[  79 -528  -11 -482    8  529  320   88 -478   61  174  222  -69 -111
   39  235  557  -21  339  179  154  -16  291  113 -139  239   -2   90
  -42  -16  512    2 -113  576] -> 3
[ 356   46  -63 -461  -61  235 -211 -168  -92   15 -120  162  347  621
  -92   45  598 -211  386  299  423  103  239 -439  552 -366  704  -57
  -84 -226  -22  166 -384  310] -> 4
[  88  375  -65  221  119  164 -242  211   77  255 -307  388  316  140
  113 -119 -625   77   28 -199  262  208  248 -334  207 -148 -290  410
  222 -162 -234 -110 -352   35] -> 2
[  96  -50 -212 -187  169  -84  114 -191 -119 -161   -2  155  106  -18
 -227   25  564   -6    3  -35  280  -76   11  261  309   29  252   76
 -272   17   -6    8 -192  169] -> 5
[  57  300 -108  218  -25  115 -383  218   75  242 -308  477  519  156
   66    8 -474  104  -74  -10  189  226  355 -253    7  -29 -313  324
  343 -134 -199  -97 -368    5] -> 0
[  92  252 -150   95  129  173 -206  102  -40  176 -339  345  254  248
  128 -218 -442   -4  204 -138  371  206  141 -364  336  -43 -120  321
  144 -161 -188 -146 -475    6] -> 4
[  39 -363  -21 -474   27  375  237   40 -256  114   -9  214 -151  -22
   98   78  120   10  266  181  120   94  289   30   90  243    5    6
  -25  -99  336 -174 -154  494] -> 8
[-236 -118  331 -541  -31  568  131   70   80  -64  332  388 -466  125
   54   79 -780  188  124 -145  -75  116  707 -268   67 -277 -345  349
  214 -216  313  215  135  182] -> 3
[ 100  337 -122  221   52  104 -355  128   87  145  -81  284  350   64
   50  109 -527  118   -5 -108   86  255  309 -203   52  -57 -154  305
  226 -150 -176 -216 -300  147] -> 6
[  71  299 -193  135   29  140 -337  195   57  199 -409  488  474  161
   46  -62 -412  112  -33   -7  313  220  323 -269  113  -32 -350  294
  286 -144 -190  -64 -396  -11] -> 0
[  62  389 -111  163  144  166 -245  235   78  281 -367  429  286  164
   67  -88 -609  141    4 -166  310  212  327 -324  204 -161 -314  374
  222 -148 -183 -127 -376   44] -> 7
[-179 -120  222 -531  -32  527   50    0   79 -113  299  275 -413   75
   64  153 -608  145  161 -155  -53  132  523 -190  103 -215 -228  266
  173 -265  296  257   87  251] -> 1
[  93 -466  -45 -425   11  553  200   94 -361   81  112  365    7  -26
   -1  246  487   25  296  205  220   56  437   47  -95  295  -28  161
   -2  -50  452  -49 -219  666] -> 0
[ 109  141 -253 -509  283 -144   56 -284  -28 -102  -43   49  -57  259
 -293  136  311 -125  118   43  361  -85   63  173  469 -221  504   48
 -247 -165   48   20 -214  295] -> 2
[  46   27 -157 -592  110  -98  154 -270  -73 -135  -79   47 -151  244
 -265   62  342    6   54  -55  290 -110  110  229  466 -242  386 -123
 -211 -173   78   48  -80  117] -> 7
[-203   -6  222 -497   56  528   36   24  129  -83  292  329 -349   43
   80  168 -674   92  161 -106  -42  117  637 -242   62 -248 -260  334
  170 -243  301  299   55  297] -> 2
[-236  -72  346 -323  -13  506   75  176   75   16  354  449 -168 -175
   25  209 -745  219  -31  -54  -59   44  683 -124 -248 -192 -486  455
  309 -166  304  240   42  288] -> 5
[-187 -134  325 -543  -35  619  174  117   99  -80  249  428 -394  148
  124  -50 -819  121  204 -128    8  218  704 -400  185 -249 -380  392
  179 -190  293  257   16  209] -> 0
[  25 -303 -124 -528   39  326  244    5 -299  111  -64  117 -189    5
   80  178  280   43  190  218  123   89  212  117   97  163   38 -148
  -10  -96  336 -216  -97  460] -> 1
[ 137  113 -288 -424  266  -77   20 -252  -58 -116   36  109   -4  257
 -275  175  360  -87  144   25  353  -68  139  144  517 -156  492  153
 -274 -167   38  -12 -292  364] -> 3
[  74  338 -151  106   94  165 -243   76    4  166 -289  328  241  280
  122 -144 -535   34  142 -171  271  244  271 -331  354  -82 -117  301
  178 -198 -206 -203 -420   18] -> 7
[  38 -461  -78 -494  -47  424  369   42 -349   39   40  138 -254   91
  162   24  107   46  265   29   64  198  160   16  243  127  -63  -85
   13 -135  264 -192  -74  414] -> 4
[ 147 -299    2 -420  120  524  246   29 -318   27  172  241 -125   40
  142   30  142 -193  521   84  199  111  374 -118  197  274  105  225
 -180 -134  331 -102 -354  661] -> 0
[-193  -66  204 -457   35  534   58    7   53  -74  351  259 -393   44
   69  218 -652  130  135 -192  -93   92  540 -178    8 -270 -217  347
  225 -286  273  252   70  324] -> 2
[ 121  104 -239 -478  267  -62   73 -256  -43 -149   -9  159  -33  234
 -260   37  200 -120  167   18  363  -75  185  130  534 -139  437  157
 -258 -156   34   27 -293  259] -> 7
[ 110 -569  -30 -535  -38  568  337   61 -472   43  136  243  -87  -17
   68  174  506  -55  361  150  168   52  284  100    7  248   17   68
  -41  -66  465    0 -139  581] -> 5
[-258   46  319 -508  -67  392   38  103  222   34  157  319 -414  172
   17  150 -845  222  -79 -159 -112  136  585 -226   18 -415 -346  168
  247 -259  230  145  280   89] -> 6
[   2 -323  -83 -590   51  365  272   -6 -305  125    0  133 -232   14
   41  237  295   50  243  132  158   14  243  141   93   93   43 -119
  -57 -112  403 -166  -32  486] -> 3
[-244  -18  284 -487  -86  338    3   79  186   26  147  255 -410  122
   -6  181 -737  237  -70  -87 -115  105  458 -175  -19 -395 -314  123
  234 -242  256  134  278  103] -> 5
[  68  407  -69  214   99   80 -254  201   96  244 -324  353  287  147
  122 -175 -696   86   35 -195  213  264  240 -355  260 -131 -260  350
  214 -171 -273 -150 -394   13] -> 8
[ 104 -505    9 -453  -13  558  292  125 -413   74  152  257  -60  -84
   67  208  458  -11  306  187  137   46  363   78 -112  255  -48   86
  -10    1  485  -36 -105  553] -> 1
[-206  -40  188 -449  -13  422   21   21   98  -63  310  204 -356  -10
   55  238 -672  174   57  -92 -137  129  509 -126  -27 -253 -244  246
  265 -256  243  219   76  280] -> 1
[  99  284 -118  247    3  135 -356  140   53  152 -143  329  338   84
   67   -9 -546  173  -13 -128  120  266  322 -225   56   25 -203  260
  262 -124 -242 -264 -337  113] -> 4
[ 142 -309   42 -358  119  474  183   24 -268   49  255  226 -102    8
  100   65  124 -114  442  127  115  150  376 -102  141  304  114  230
 -134  -97  315 -233 -316  678] -> 0
[  52 -354  -96 -538   62  436  233  -11 -308   95   -3  181 -157   89
   77  182  356  -11  312  171  183   47  278   31  155  160  107  -24
  -83 -124  385 -165 -149  550] -> 3
[ 296   48 -154 -389 -149   79 -229 -192  -97 -132 -268   45  407  578
 -119  -45  827 -207  308  308  410  106   -8 -363  575 -352  608 -192
  -97 -181  -82  213 -379  200] -> 4
[  55   25 -311 -422  231   46    7 -202  -78 -194 -122  260   51  166
 -236   79  410  -93  145  -23  435  -85  204  165  382  -52  277   94
 -246 -140   81  197 -301  204] -> 6
[  44 -453  -39 -496  -31  486  389   24 -380   17   22  201 -233  143
  215  -57  137  -56  349   20   96  170  204  -41  302  217  -10   10
  -26 -169  289 -151 -200  457] -> 1
[-218 -105  355 -536  -37  617  168  102   80  -45  347  406 -444   58
   87   67 -841  158  152 -119  -44  127  787 -283   49 -266 -382  382
  205 -168  345  219  119  214] -> 5
[  93   54 -270 -539  260  -86  126 -274  -95 -170  -80   80 -137  270
 -251    8  315 -157  221  -35  409  -78  -17  148  576 -161  471   52
 -296 -168   41   89 -251  204] -> 0
[  57   49 -189 -570  171  -38  146 -267 -122 -188   11  108  -76  166
 -265  117  399  -65   77  -34  293 -113  178  246  407 -182  387  -10
 -227 -175   73   98 -145  257] -> 4
[  53 -357  -80 -572   54  438  285    9 -336  118  -59  152 -187   43
  102   69  249  -65  335  146  205   32  239   41  181  179   55  -42
  -62 -112  355 -127 -143  463] -> 8
[-233  -31  329 -489  -73  435   29   73  162   15  255  303 -402  124
  -15  243 -755  233  -62 -161 -131   73  594 -135  -36 -416 -296  227
  252 -274  263  154  298  130] -> 7
[ 286   41 -174 -349 -148   57 -235 -187 -122 -113 -299   46  463  601
  -95  -54  849 -255  319  353  391  112  -30 -372  550 -325  649 -184
  -49 -190  -71  229 -391  206] -> 2
[  66 -383   -6 -494   23  517  353   25 -345    3   83  238 -225   90
  222 -138   32 -115  416   46  107  144  333 -111  311  280  -11  105
  -83 -117  295 -164 -245  455] -> 1
[  34 -301 -105 -458   61  428  179   43 -252  144  -21  248 -154   40
   64  186  198   70  230  174  158   96  367   32   70  229  -13   19
   16  -89  350 -211 -150  517] -> 0
[  83  362  -98  230   65  192 -276  226   68  275 -299  394  308  171
  119 -107 -655  118    1 -237  201  218  307 -354  209 -162 -305  398
  270 -155 -250 -138 -326    6] -> 8
[ 112  -28 -356 -423  232   45   46 -243 -156 -177 -118  129   40  159
 -178   73  490 -112  210    4  417  -77   90  175  451  -43  362   47
 -264 -141   79  125 -317  203] -> 7
[-238   18  189 -442    0  394   -1   58  141  -21  223  256 -279  -61
   72  223 -663  214   37  -77  -90  147  538 -144  -54 -226 -327  191
  233 -219  246  232   81  251] -> 3
[ 294   -5 -210 -444 -195  124 -171 -213 -106  -12 -210  -34  316  657
  -43  138  811 -158  307  185  332  111   41 -325  544 -454  659 -256
  -78 -210  -12  145 -220  224] -> 3
[ 329   35  -64 -485  -84  122 -176 -204 -120   50 -154    6  277  589
 -103   93  641 -222  359  242  362   44   42 -337  478 -453  743 -189
  -77 -252  -20  179 -258  239] -> 4
[-208  -83  204 -546  -16  471   61    8   70 -129  328  235 -374  -30
   55  172 -650  144  133 -145 -111  125  546 -132   36 -267 -264  246
  212 -259  272  274   69  271] -> 8
[-205  -89  222 -526  -24  447   94    0   85  -82  240  216 -424   37
   90  132 -714  147  151 -189  -83  129  441 -153  107 -285 -240  228
  191 -293  259  254  108  193] -> 7
[ 340   59  -62 -461  -83  177 -175 -173 -124    6 -114   83  354  590
  -87   88  686 -278  395  293  360   60  158 -400  492 -413  738  -70
  -92 -228   26  250 -332  273] -> 6
[  63 -463  -51 -493  -28  516  329   14 -339  -16   60  245 -275  163
  220 -130 -102  -38  405  -21   77  203  266 -111  370  214  -17   56
  -13 -191  225 -186 -205  419] -> 4
[ 104 -494  -74 -510   -8  568  272   87 -427   41  101  281  -47  -33
   41  216  453   13  331  166  191   60  363   78  -41  225  -41   92
   10  -75  476  -16 -147  576] -> 7
[ 299   27  -84 -502  -84  219  -97 -219 -228  -11 -102  -41  324  579
  -75  139  899 -357  379  205  369  -13  105 -266  394 -390  763 -154
 -132 -218   63  266 -268  344] -> 2
[  78  379 -228  115  141  120 -258   78   -5  169 -347  318  213  308
   96 -174 -460   29  189 -182  344  239  189 -356  372  -52 -123  296
  174 -206 -208 -192 -503   29] -> 6
[  89  415 -100  164  131  147 -298  197   81  243 -296  387  339  120
   67  -78 -617   80   11 -155  223  182  306 -296  205 -170 -242  399
  229 -161 -221 -110 -336   24] -> 7
[ 110  294 -109  239   30  167 -332  147   23  162 -103  321  438   14
   69   56 -403  114   15  -91  163  243  343 -203   10   19 -227  303
  229  -91 -180 -191 -363  136] -> 0
[ 280   68 -168 -395 -107   40 -183 -182 -123  -82 -270   13  402  531
  -98  -27  855 -259  327  333  399   76  -49 -329  552 -353  620 -190
 -103 -175  -45  241 -365  147] -> 6
[-236 -117  207 -505  -20  538   79   50   39  -59  286  291 -408   -2
   78  224 -663  234   70 -141  -75  135  543 -141  -15 -270 -333  234
  275 -251  273  241   91  244] -> 4
[  53  366 -230  109  142  158 -238   96  -34  124 -321  348  227  244
  107 -134 -469   12  154 -132  344  204  242 -316  306  -58 -140  318
  172 -158 -196 -135 -472   30] -> 4
[ 125  351  -76  213   44  131 -338  128   32  219  -57  258  434   28
   86   91 -448   90   14  -69  114  253  352 -216   62  -32 -106  271
  213 -110 -184 -258 -332  176] -> 8
[  86  -66 -276 -305  135  -74  118 -238 -178 -228  -24   86   40   17
 -190    4  580  -49   73  -69  279  -66  -51  273  389    4  305  -21
 -269  -59  -16   52 -189  122] -> 8
[-292  -44  275 -508 -110  383  122  115  137    3  151  271 -487  105
   43  170 -851  269 -123 -195 -142  120  488 -121  -39 -418 -443  117
  300 -276  241  185  348   29] -> 1
[  23 -426  -10 -506  -58  466  423   37 -364   13   32  188 -292  104
  241 -132 -148    0  340  -42   39  191  230  -41  301  175 -118  -18
   63 -181  247 -189 -155  346] -> 1
[-222 -122  284 -555   -8  590  147  103   91  -56  292  402 -436   96
   69  105 -775  174  107  -95  -30  159  732 -285   80 -285 -374  347
  197 -210  333  238  100  234] -> 8
[ 267  -37 -233 -431 -197   77 -136 -209  -88   -2 -344  -65  242  644
  -49   99  863 -135  241  212  378  116  -79 -308  521 -424  627 -338
 -105 -162    0  168 -162  168] -> 2
[ 101 -523  -18 -522   -6  609  324   71 -439   49  139  248  -62   -1
   83  162  543  -73  373  159  206   52  345   23    4  250   -7  105
  -55  -38  493   13 -145  609] -> 2
[  76  330 -148  135  128  149 -150  135  -16  205 -362  319  299  240
  167 -189 -469   -2  149 -114  357  273  208 -370  350  -72 -176  309
  153 -120 -181 -168 -465   38] -> 2
[  10 -409  -66 -441   -1  474  245   70 -307  129  -18  278 -112  -15
   82  199  378   73  204  190  171   66  359   75   24  226  -30   -9
  -27  -29  407 -158 -130  551] -> 5
